Both labels of each row
[ 24.2  -4.5 -22.1  13.6 -10.1   6.1 -22.9  -9.1 -25.8 -13.5 -13.3   5.9
  27.5   2.0  45.1  11.9 -10.3 -16.9   9.5   0.3   8.8 -21.9  -1.3 -14.6
  -6.0  -6.1  22.2  -7.2  -6.4   8.9 -12.9  -0.5 -29.5  13.8 -17.0 -16.8
  27.1   3.3   5.1 -15.9  -3.8  -7.2   8.6  11.3 -11.9  -8.6  10.7  -2.9
  10.0 -18.8   0.7  11.4  13.4   0.5  19.5   5.1 -29.3   6.4   7.8 -23.4
   4.1 -27.7  14.5  -4.0  13.1   7.4  -4.3  13.8 -20.5  -1.5  -5.7  21.0
  -6.9  -5.3 -31.3   6.5 -34.5   5.4 -11.5   3.0  18.1   6.7  11.2  21.3
   8.1   6.8   3.2   8.1  24.1  12.2  28.4   6.7  -4.0  20.6 -10.6  13.8
   5.5 -11.8 -15.4 -13.2  14.3  17.8  -0.4 -12.1  20.1   6.3   4.6   2.2
  -2.0  -0.4   2.7   5.6   0.2 -25.8  11.9 -39.4  -3.1 -14.0   4.5  -8.2
  -3.9  21.0  -4.9   1.6   1.7 -12.9  -0.1 -20.4 -19.2  -2.9 -15.8   2.3
  11.3   2.1  10.9   1.3  28.9 -30.4   2.0  23.4] : Lud + nuz
[  1.8  -2.1   9.1 -16.0   5.6  14.2 -11.7  -0.1 -18.2  -4.6   0.8  16.8
  14.8 -21.2  10.7  -5.6   7.5  18.9  -1.8   3.3   7.3  -8.2  -3.5  -3.8
  11.3   8.3   0.7  11.5   8.4  11.4  -9.9  -1.1   2.3  26.6 -11.9  -3.5
   3.0  14.0   6.6  10.3   7.7  12.3   2.3   6.7   5.4   3.7 -11.9   6.6
  -1.5   9.3  10.3  10.6 -23.6  -4.7 -21.4 -30.6 -19.8  13.0  12.0   7.8
   1.6   4.2  13.9  10.9   3.2   7.6  10.5 -11.8  -4.7  -9.8  14.1  29.2
  -3.7  22.8  -4.9  -7.5  -2.6  16.2 -14.1  -6.1   9.1   7.4  -6.4  -3.9
   5.8  -1.9  12.4 -19.1  -2.8  -9.8   1.0   2.7  -3.0   0.1  -1.3  -8.9
  11.9  -3.6 -10.1   4.6   6.1  -9.0   6.1  11.4   0.0  -4.1  -9.3 -14.1
  15.5   9.6 -14.4  24.2  -5.8 -12.5  -2.3   6.3   2.3 -15.2  -0.2   2.6
 -10.5 -20.9  -3.2  -0.6  10.7  -5.5   3.1   2.3  17.2   2.6  -2.5  38.8
  -2.0   0.5  10.3  10.0 -19.4  -2.0  25.2  19.1] : ropen + nuz
[ 19.2 -21.4  -8.2  12.5  -6.8   3.7  -1.9  -2.6 -20.6 -27.6 -10.2  11.4
  17.4 -12.9  17.7  26.3  -2.9  -6.9   6.3  -3.2  25.5   1.6  -4.9 -11.6
  59.4   1.9  21.9  18.3   0.0  -2.4  -8.9   4.5 -40.5   2.7 -18.9  14.3
  18.3  29.4 -19.2   6.9  -5.1   5.7  -2.9   0.3 -11.1   0.3   2.6   2.2
  -5.3 -24.2   7.7  20.1  -2.1 -10.7 -10.3 -30.0 -14.9   8.4  11.0  11.9
  33.9 -28.6  -3.1 -10.8   4.2  -5.4  13.9   2.5 -23.1 -19.3  18.1  18.3
 -18.1  18.8   2.5  -1.3  -7.7   4.9  27.4   8.3  18.7  15.4  -3.3   7.7
 -20.8   1.5   0.0  15.9  12.2  -2.2  18.2   6.6  17.8   5.5 -17.6  15.2
  12.3  -2.5 -13.7  -6.3   8.6  -2.5  -2.9  -5.9  35.5  -1.3   2.7  -6.0
  12.9  -1.5  -2.4  32.9  13.1 -26.5   8.2 -11.2 -21.7 -13.7  19.5   3.9
  -8.4  13.7  -4.9  -8.7 -14.0  13.7   3.1 -22.7  -4.7  -5.4 -14.5  13.7
  -3.2   6.8   3.7  26.6  26.7 -15.7  14.6  16.9] : Lud + nuz
[ -1.1  -6.7 -14.2   5.6   4.1 -20.3 -20.2  -8.8 -14.3  -9.3  -5.2   9.1
 -20.1 -18.1 -20.2  10.2  -1.3   1.4   1.8   3.4  20.2  -9.6  -7.1   5.3
  25.8 -14.7  17.7   1.0   8.3   3.9 -23.7   3.7 -34.7  -5.8  -7.7   1.3
   1.6   1.4   5.7 -11.0  -5.8 -14.5  13.1 -16.6 -12.1  -7.0   4.4  -5.3
  10.6 -17.6  21.2  10.2 -15.4   5.3  -6.7  10.2  -6.7   2.2   9.7  -7.0
  14.4 -24.9   0.3  -9.4   3.3   8.5   2.7 -10.3  -5.4   0.1   5.8  15.4
  -3.9  -3.6   1.2  -4.9 -14.1  -7.3  -8.5  -0.8  10.4   0.0   0.5   2.9
  -1.9 -14.7  -3.1  15.3  11.0 -14.4  26.2  15.4  15.2 -12.5   7.0   4.6
  -7.4 -19.5  13.0  -9.8   8.2  -6.6   6.3 -23.8  13.6   3.3  12.1   7.9
  13.8  -8.0 -22.0   7.8   3.0 -37.5   8.5   9.8  -7.4  18.5   8.2  -3.9
   0.2  32.1  -8.2 -10.1  21.7  15.1   4.2   3.7   9.2   2.7   3.3  31.4
  -4.6 -12.6  -4.6  -2.5  11.8  -9.7  16.3  26.7] : doga + nin
[ 11.7   4.2 -11.8   7.5  18.2  -3.3 -24.9 -10.4 -26.7  18.3   7.3  10.8
   0.2 -11.1 -17.4  -7.0  -7.5 -10.8  -6.0   1.0  26.4 -17.8   4.8  -9.8
 -11.7   0.1  15.4  -7.1  11.2  15.5 -25.2   7.5 -12.0   6.4  -1.3 -15.4
  13.5  -3.6  12.4 -12.3  -9.6  -3.3  15.3  -1.4 -18.8  -7.8  -0.9   0.4
  13.1 -12.9  35.7  -1.5 -13.3   8.6   1.7  12.2 -16.5   3.6  11.5 -19.9
 -16.3 -12.3   7.6  12.0   5.7   8.7   1.7   8.7  -0.9   6.7   2.1  42.3
  -6.1  -3.1 -15.7  -3.3 -23.2   2.6  -9.8  -9.0  17.2  -1.1  18.1  22.3
  28.8   2.7  16.5   4.9  15.8  16.1  41.7   9.2  -0.6   6.2   9.7  -0.7
 -19.5 -11.0   2.7 -15.1  -3.8  -0.4  17.4  -9.5  10.0   4.4   5.2  10.3
  -6.2   0.9  -5.1  -4.7 -12.6 -13.0  26.3  -8.3   7.6   0.3  -4.6 -10.0
  -1.4  19.6  -8.8  -0.1  34.0   0.0 -12.9   4.3   2.2   6.7 -12.5  15.4
 -13.0 -29.1  -0.1 -31.0   7.7 -23.9  12.6  43.0] : ropen + nin
[ 16.8  27.4 -20.6  11.6  12.8  -1.7 -33.9   8.7  17.4   7.9  11.9  -4.9
   0.7   2.7  26.4   2.4  -3.0 -10.4   3.1   1.9  -5.0 -19.4  -3.6   7.1
 -53.4 -23.0   8.1  -9.1  -2.4   8.8 -10.8  -2.9 -12.6   8.3  -3.4 -14.1
   3.5  -5.4  32.9 -16.3  -8.4 -12.5  14.9  11.1 -16.8 -13.7   5.9 -10.2
  12.9  -0.9 -11.8  -3.5   8.4  29.5  21.6  31.8 -32.9 -13.2  -3.7 -26.3
  -5.3  -8.3   7.5  -8.4  17.8   1.9  -3.8   8.5   9.9   1.6 -21.1   6.3
  17.3 -14.6 -31.2   2.3 -22.6   2.3  -9.1  -9.5   7.5  -4.7  -2.8  10.6
  10.4  -7.3  -2.2   8.7  20.0   4.7   5.3  -0.5 -11.8  13.4  18.4  -3.0
   3.0 -26.1  19.1  -8.0   3.1  21.5  12.5 -20.4  12.3   5.0  -2.3  11.1
 -21.2  -5.9   3.7 -27.7   3.3  -5.4   1.7 -16.0   9.0  27.8   0.6 -14.3
   6.1  33.1 -17.3   2.8  23.4   0.9  -5.4   5.8  -1.3   3.0  -1.4  -2.2
  13.5 -11.5   5.7 -26.5   2.0 -15.3 -10.6  -6.1] : Lud + gib
[  0.8  11.7   5.9  -8.7 -13.2  19.0 -18.7  30.3  27.0  -7.9   7.3  -1.6
  12.5  10.2  18.9   3.1  17.2  26.9  10.9   3.0 -19.5   4.2  -9.6  26.0
  -8.3  -8.8 -10.3  12.8  -1.0   6.6   9.8  -8.0  11.2  25.4   0.7  22.9
 -11.8  24.5  17.9   2.2   4.1   8.7  -2.2  25.6   1.2   9.1  -5.7   2.0
  -0.6  17.1 -22.9   5.0  18.7   6.4   0.4  -8.2 -18.2   8.4  -3.9   1.6
   7.4  11.0  -0.4   5.0   2.5 -14.2   6.7  -5.5  14.1 -10.4  11.4 -11.5
  23.1  22.9  -6.3   1.2  16.9   1.3   0.0 -12.9  -6.9  -1.5 -19.5 -10.1
 -33.1  -8.1   3.2 -11.4   0.0 -19.8 -33.3 -19.3  -9.7   0.0  -0.2 -14.1
  34.9 -17.1  -8.2  13.3   2.6   6.2  11.6   9.9   9.0  -0.9 -13.0 -12.1
 -11.2   2.8   5.1  -5.7  17.4   2.6 -28.4   4.8 -14.4  -6.4  16.2  -7.7
  -7.1  -3.2 -14.7   2.0 -16.8   2.8  -7.4   0.2  14.2   7.4   1.6  18.1
   5.1  23.1   8.8   2.1 -20.7  11.7  -7.1 -42.1] : Lud + Fupa
[-17.2  20.7  11.0  -4.6  21.8  21.9 -53.4   0.4 -16.0  13.5  -6.9   7.6
  11.5  -0.6  35.1 -19.6   4.7  13.6   3.8  17.5  -3.6 -27.3  -7.9  -5.9
 -31.4 -17.6 -12.4  -6.0  -9.8  15.6 -30.8 -17.5  35.6  39.5   6.7 -17.8
  -0.8 -18.6  36.9 -13.0  -5.2   3.0  10.2  13.4   7.2 -13.5  -9.8   2.4
  17.6   5.7  16.3   8.1   1.8   6.6  13.8  -3.3 -45.2  -1.8   5.9 -35.5
 -28.4   3.0  19.1  19.4  20.2  25.0  10.7   0.9  -2.4   9.8   4.1  32.0
  10.0  -4.9 -20.2  -5.8 -16.1  -2.4 -49.5   4.0  12.2  -9.2 -11.2   3.3
  18.2   0.4   7.3 -27.4  -5.6   1.2   8.1 -11.0 -19.8  18.3  -7.3 -20.8
  10.4 -20.4  -0.4  -3.9  19.0   3.7  14.0   0.3  10.2   3.1  -1.4  -1.3
   3.7  18.6 -18.6 -11.3 -20.9 -12.5  -5.7 -28.0  -0.5 -24.0  -3.7 -25.5
   0.7 -15.0 -12.1  22.5  -1.4 -19.0   3.7  10.0  -1.6   4.7  -1.3  42.7
   8.3   8.7   4.7 -34.7 -21.9 -14.1  11.0  28.4] : ropen + gib
[ 12.1 -23.4 -12.1  16.2 -11.8   1.2   2.9 -19.6 -16.7 -26.2  -1.7   7.2
   1.9  -2.8  -0.7  17.2   1.2  -5.0  -5.0  -5.9   6.2   2.1   8.2  18.9
  20.3  15.0  19.6   0.7  -6.2  -3.0  -2.4  10.0 -34.1  -5.1 -20.7  11.3
  20.7  20.5 -21.6  -3.0  11.1  -3.2  -2.9  -3.9 -21.6  -5.8   6.7  -5.6
   1.6 -17.2  11.0   2.5  -6.9  -7.9   4.1  -1.3   7.9   4.8   7.4   4.5
  23.7 -23.9   0.0 -17.4   2.0   4.8  -8.1  14.2 -17.5 -10.1   4.1  -0.4
 -16.1  14.7  -5.8   5.0 -14.7   4.7   3.6  -2.9   7.4  12.0   2.4  21.8
  -4.8   4.1   0.9  10.6   3.7  -2.7  17.0  15.0  12.7 -12.1 -15.4  34.4
   2.1  -6.4  -5.4  -5.0 -13.4   4.2  -7.7   2.2  18.2   8.2  11.8  -3.2
   8.2   4.5   3.6   6.0  12.2 -16.3  -0.8 -19.9 -17.8 -15.4   5.8   1.4
 -13.7  31.5   2.8 -15.6   7.8   0.8   0.3 -12.2   4.7  -3.9 -17.8 -16.1
  -6.7  11.2  11.9   9.4  31.5  -4.5  -0.5   2.0] : Lud + nuz
[ -3.3  10.4 -10.4   0.1  15.2  -9.3 -25.1  -8.1   3.6   7.3  12.0  11.1
 -26.7 -17.0 -29.5  -2.7   5.1   5.7  -2.9   5.2   2.3 -10.8  -4.3  16.1
 -14.8 -11.4   4.2  -9.5   9.7   8.1 -19.3   5.1  -7.1  -5.0  -3.5  -3.5
  -5.0  -9.2  20.2  -3.0  -1.0 -16.2  17.4  -4.9 -19.4 -10.7  -0.9  -3.5
  11.3  -1.3  16.7  -2.4 -22.8  14.6  -4.8  29.0  -6.4  -7.3   6.7  -9.7
  -1.4  -4.5   5.2   0.9   5.7  12.2  -4.6  -5.4  11.1  -2.2  -7.7  15.0
   5.7  -4.5  -6.6  -1.7 -14.4  -5.6 -14.0  -7.7  -4.1  -2.2  -3.4  13.7
   8.6 -16.8  -0.4   3.1   1.8  -5.1  13.8  17.9   5.5 -14.5  16.7  -2.6
 -13.7 -24.5  20.5  -8.3 -10.9  -3.1  19.1 -13.3   3.7   4.8   5.3   3.2
   1.0  -5.6 -19.2 -11.0  -6.6 -14.2   2.0   8.1  -0.2  25.9   0.1  -2.5
   3.9  33.9 -12.1 -12.1  42.4   3.6  -4.1  20.5  28.0  11.4  -0.2  13.2
  -7.1 -18.0  -3.3 -29.1  -3.4   2.8   1.5  24.4] : veli + gib
[  7.5 -13.0 -11.0   9.5   1.6  13.4 -15.7 -29.7 -32.0 -29.0 -12.1   7.9
  27.6  -8.7  45.6   5.0  -6.1 -15.7   4.8   2.3  11.6  -9.9   9.4 -23.2
  12.5   9.7  10.3  -0.2 -13.0   2.3 -16.8  -2.5 -18.3  34.0 -15.9 -13.0
  31.1  -8.0  -5.4  -9.9   1.9  -1.6  -0.8  -0.1  -7.8 -16.7   5.4  -0.1
  10.8 -17.8   5.4  19.1   4.9  -8.5  10.4 -15.9 -21.4   0.9  11.1 -16.6
  12.5 -25.7   7.8 -11.6  11.9  28.5  -3.8   5.8 -29.5   1.6   0.9  18.0
 -17.9   0.7 -24.8   4.7 -36.3  11.5 -25.2  12.6  14.0   6.0   8.7  16.6
  16.2  13.1  -0.5  -3.0   3.6  15.1  26.4   8.9  -0.9  22.8 -24.9  14.9
   3.9  -7.2  -9.5  -3.3  10.5   8.0  -9.3  -0.1  15.0   6.3   8.7  -6.6
  16.0  13.5  -0.7  16.8  -2.1 -24.5  18.9 -46.9  -3.8 -33.4 -14.6  -4.7
 -18.4   2.9  -2.2  -0.2 -10.7 -18.9  -1.2 -21.4 -17.6  -5.0 -25.8   4.3
   5.6  26.5   9.1  15.4  21.7 -19.7  12.9  42.5] : Lud + nuz
[ 20.6   6.8 -15.2  13.7   8.5  11.7 -27.0   3.2   5.4  -4.2   7.2   1.3
  12.9   7.9  31.6   6.8   2.5  -0.3  -1.1  -9.7  -9.4 -18.3  -3.3   0.5
 -43.7 -19.8  12.3  -4.9 -17.2   4.1 -11.3  -4.3  -9.1   1.9  -5.5  -2.9
  13.3   5.7  14.2 -16.4   2.0 -11.6  11.6  28.0 -18.5  -6.2  -1.0  -9.5
  11.7 -10.5 -11.3  -5.0  16.7  14.2  12.8  13.1 -29.9 -14.6   2.1 -21.7
   8.2 -16.8  20.0   0.8  21.5   7.1  -1.8   7.0  -0.2  -7.1 -17.2   7.1
   3.7   3.4 -23.4  16.8 -31.2   5.8 -15.2  -7.3   7.0   8.1 -11.4  18.4
  -9.6  -5.4  -2.1   8.7   5.8  11.0   0.4   2.5 -13.7  11.1   2.9  15.8
  12.6 -13.6   9.7  -0.8   1.3  16.0   1.4   0.7  32.3  14.5 -10.2   4.8
 -13.2   4.8   8.4 -14.1   8.9   3.7 -22.8 -36.7 -13.6   9.2  -5.5 -11.6
  -1.0  31.4  -8.5   2.9  14.3  -0.2   0.3  -1.3  -3.5   6.9 -10.0 -23.5
   9.9   7.6  18.7 -17.8  12.4  -3.8 -15.6  -6.2] : Lud + gib
[ 33.3  28.4 -33.2  30.1  41.7 -17.7 -43.9  12.9 -16.9  40.2   2.1  -4.5
   7.1  -4.1  36.2   4.4 -18.2 -32.8   8.6   0.6  23.3 -32.1  -8.9 -53.1
 -46.5 -38.0  33.5  -7.1  -0.3  -2.3 -45.1   1.7 -10.1  -7.8  -1.6 -40.9
  12.0 -20.9  25.9  -7.4 -26.4 -13.2  28.5  17.8 -14.7  -7.7  -5.4 -12.6
  13.8 -14.7  13.9   7.6   4.7  35.6   4.2  -1.5 -62.7 -39.4   1.9 -31.2
  -9.2 -26.0  18.2  20.0  14.3   9.3  13.8  10.4  -1.5  -2.3 -21.5  57.3
  -2.6 -31.7 -26.7  -3.2 -49.9   9.5  -9.9   6.2  18.1   8.4  -6.9  14.8
  17.9  -4.3   0.7  20.7  38.9  29.8  44.8  13.5  -9.6  47.2  16.4 -11.8
 -19.7 -11.3  17.8 -30.4  27.6  16.5  13.8 -31.8  42.4  -1.2 -11.5  21.0
 -26.3  -5.9  -0.5 -11.4  -8.9  -2.7  18.0 -21.5  17.9  37.4  -3.4 -16.0
  18.6  19.3  -8.6  22.2  38.5   6.4 -10.0  -9.0 -22.6  -4.3  -6.2  11.6
  15.8 -37.8   8.3 -33.1   6.8 -41.1   9.5  59.2] : ropen + gib
